cols: B P J M
[ 2.05  2.09  1.58 -1.81] -> U
[-4.19 -4.00 -6.41 -2.92] -> D
[3.44 3.56 3.13 1.89] -> A
[-8.28 -1.97  3.01  2.22] -> S
[-3.06  0.26  2.82  3.38] -> N
[-0.30 -1.92 -2.83 -0.90] -> R
[-1.11 -0.91  8.55  0.31] -> T
[-0.91  2.21  6.64  2.99] -> K
[ 4.48  2.78  0.67 -3.34] -> L
present: [-8.28 -1.97  3.01  2.22]
yes
succ: [2.05]
[2.09]

cols: E Y X G F V
[ 0.10  0.48  0.37 -0.33 -0.11  0.38] : Q
[ 0.30  0.27  0.16 -0.21 -0.25  0.06] : W
[ 2.44 -4.30 -3.98  3.47 -0.26 -5.68] : H
[ 0.28 -0.89 -0.77  0.72  0.07 -1.03] : C
[-3.96  6.37  5.95 -5.18  0.57  8.67] : Z
tags:
[0.07] -> Q868
[0.08] -> Q466
[0.72] -> Q476
[0.73] -> Q378
[-0.89] -> Q344
[-5.18] -> Q142
key C 4: 
Q476
down: [0.10 0.30 2.44 0.28]
E
down: [0.10 0.30]
E
present: [-0.21 -0.25  0.06]
yes
down: [-0.11 -0.25]
F
succ: [3.47]
[-0.26]
find: [ 0.30  0.27  0.16 -0.21 -0.25  0.06]
W

cols: zis Geg katol sogo tutep lumas Zova Maf
[-0.39 -0.05 -6.72 -3.10  1.25  1.94  0.60 -3.12]  tozo
[ 1.39 -0.05  6.04  3.01 -2.04 -1.76 -0.08  1.05]  mekoz
[ 1.39 -0.05  6.04  3.01 -1.60 -1.76 -0.08  1.05]  Tatoz
[ 1.39 -0.05  6.04  3.70 -2.04 -1.76 -0.08  1.05]  mori
[2.53 2.41 0.10 4.16 2.10 5.70 0.08 1.70]  Dol
[ 1.65 -0.47  6.32  3.07 -1.88 -2.32  0.38  1.29]  mase
[ 1.65 -0.47  6.32  3.07  0.21 -1.61 -0.91  8.05]  riku
down: [3.70 4.16 3.07]
sogo
key -> tag
[0.09] -> Q50
[-0.91] -> Q866
[0.07] -> Q796
[5.70] -> Q517
[-0.08] -> Q598
[0.60] -> Q690
[0.08] -> Q957
key Dol 7: 
Q957
present: [-1.75 -0.08  1.05]
no
present: [2.10 5.70 0.08 1.70]
yes

cols: Zezo donil mog Zese Subok
[-1.07  5.86  4.13  5.11 -4.32] -> dur
[-2.25 -2.89 -1.10 -6.72  1.08] -> lela
[-2.25 -2.89 -1.10 -6.72 -0.97] -> morak
[-1.90  5.35 -5.43 -1.85 -5.82] -> tudun
[-0.39 -0.12  1.00  1.97 -3.29] -> teg
[-1.80  3.77  0.73  0.54 -1.04] -> podu
[-1.07  5.86 -0.80  5.11 -4.32] -> Nuza
key -> tag
[-2.89] -> Q284
[-2.90] -> Q314
[-0.96] -> Q987
[-5.82] -> Q160
[-0.97] -> Q121
[-1.04] -> Q859
key morak 5: 
Q121
down: [1.00 0.73]
mog
down: [ 4.13 -1.10 -1.10]
mog
down: [ 5.11 -6.72 -6.72]
Zese

cols: rodip kozem Mula Gof laloz
[-3.03  2.41  3.22  2.30  6.80] -> Ketad
[-1.14 -0.89 -4.90 -1.48 -4.36] -> Gok
[-4.90 -0.89 -1.14 -1.48 -1.87] -> nop
down: [-4.36 -1.87]
laloz
Table of tags by key:
[-4.90] -> Q26
[-1.13] -> Q893
[-1.14] -> Q171
[-4.37] -> Q20
[-4.36] -> Q305
[-4.89] -> Q849
key Gok 1: 
Q171
find: [-1.14 -0.89 -4.90 -1.48]
Gok

cols: Razig mazi mive lezo Vave poga
[ 0.65 -0.46  0.47  0.39 -1.03  1.82] = vap
[-1.23 -1.80 -6.03 -2.52 -1.74 -1.08] = sofe
[-0.80 -1.57 -6.53 -3.88 -2.08 -0.70] = rap
[-0.21 -1.16  1.09 -2.08 -0.70 -3.88] = pamaz
succ: [-1.74]
[-1.08]
tags:
[0.65] -> Q27
[-1.03] -> Q256
[1.82] -> Q139
[-0.21] -> Q596
[0.64] -> Q326
[0.66] -> Q520
key vap 1: 
Q27
down: [ 0.47 -6.03 -6.53]
mive
find: [-3.88 -2.08 -0.70]
rap

cols: bofo Gekoz bufef Pobok
[-1.04 -2.51  0.59 -1.92] = boze
[-1.04  0.59 -2.51 -0.93] = lunin
[-2.34  1.93 -1.30  1.39] = Pog
[-3.30 -6.90 -1.38 -5.86] = virop
[-4.24 -5.86 -4.34 -6.67] = kunis
down: [ 0.59 -2.51 -1.30]
bufef
key -> tag
[-3.29] -> Q896
[-5.86] -> Q118
[-5.85] -> Q618
[-4.24] -> Q234
[-2.34] -> Q953
[-3.30] -> Q493
key virop 1: 
Q493
present: [-1.04  0.59 -2.51 -0.93]
yes
down: [-1.38 -4.34]
bufef
present: [-1.04 -2.51  0.59 -1.92]
yes
find: [-1.04 -2.51  0.59]
boze

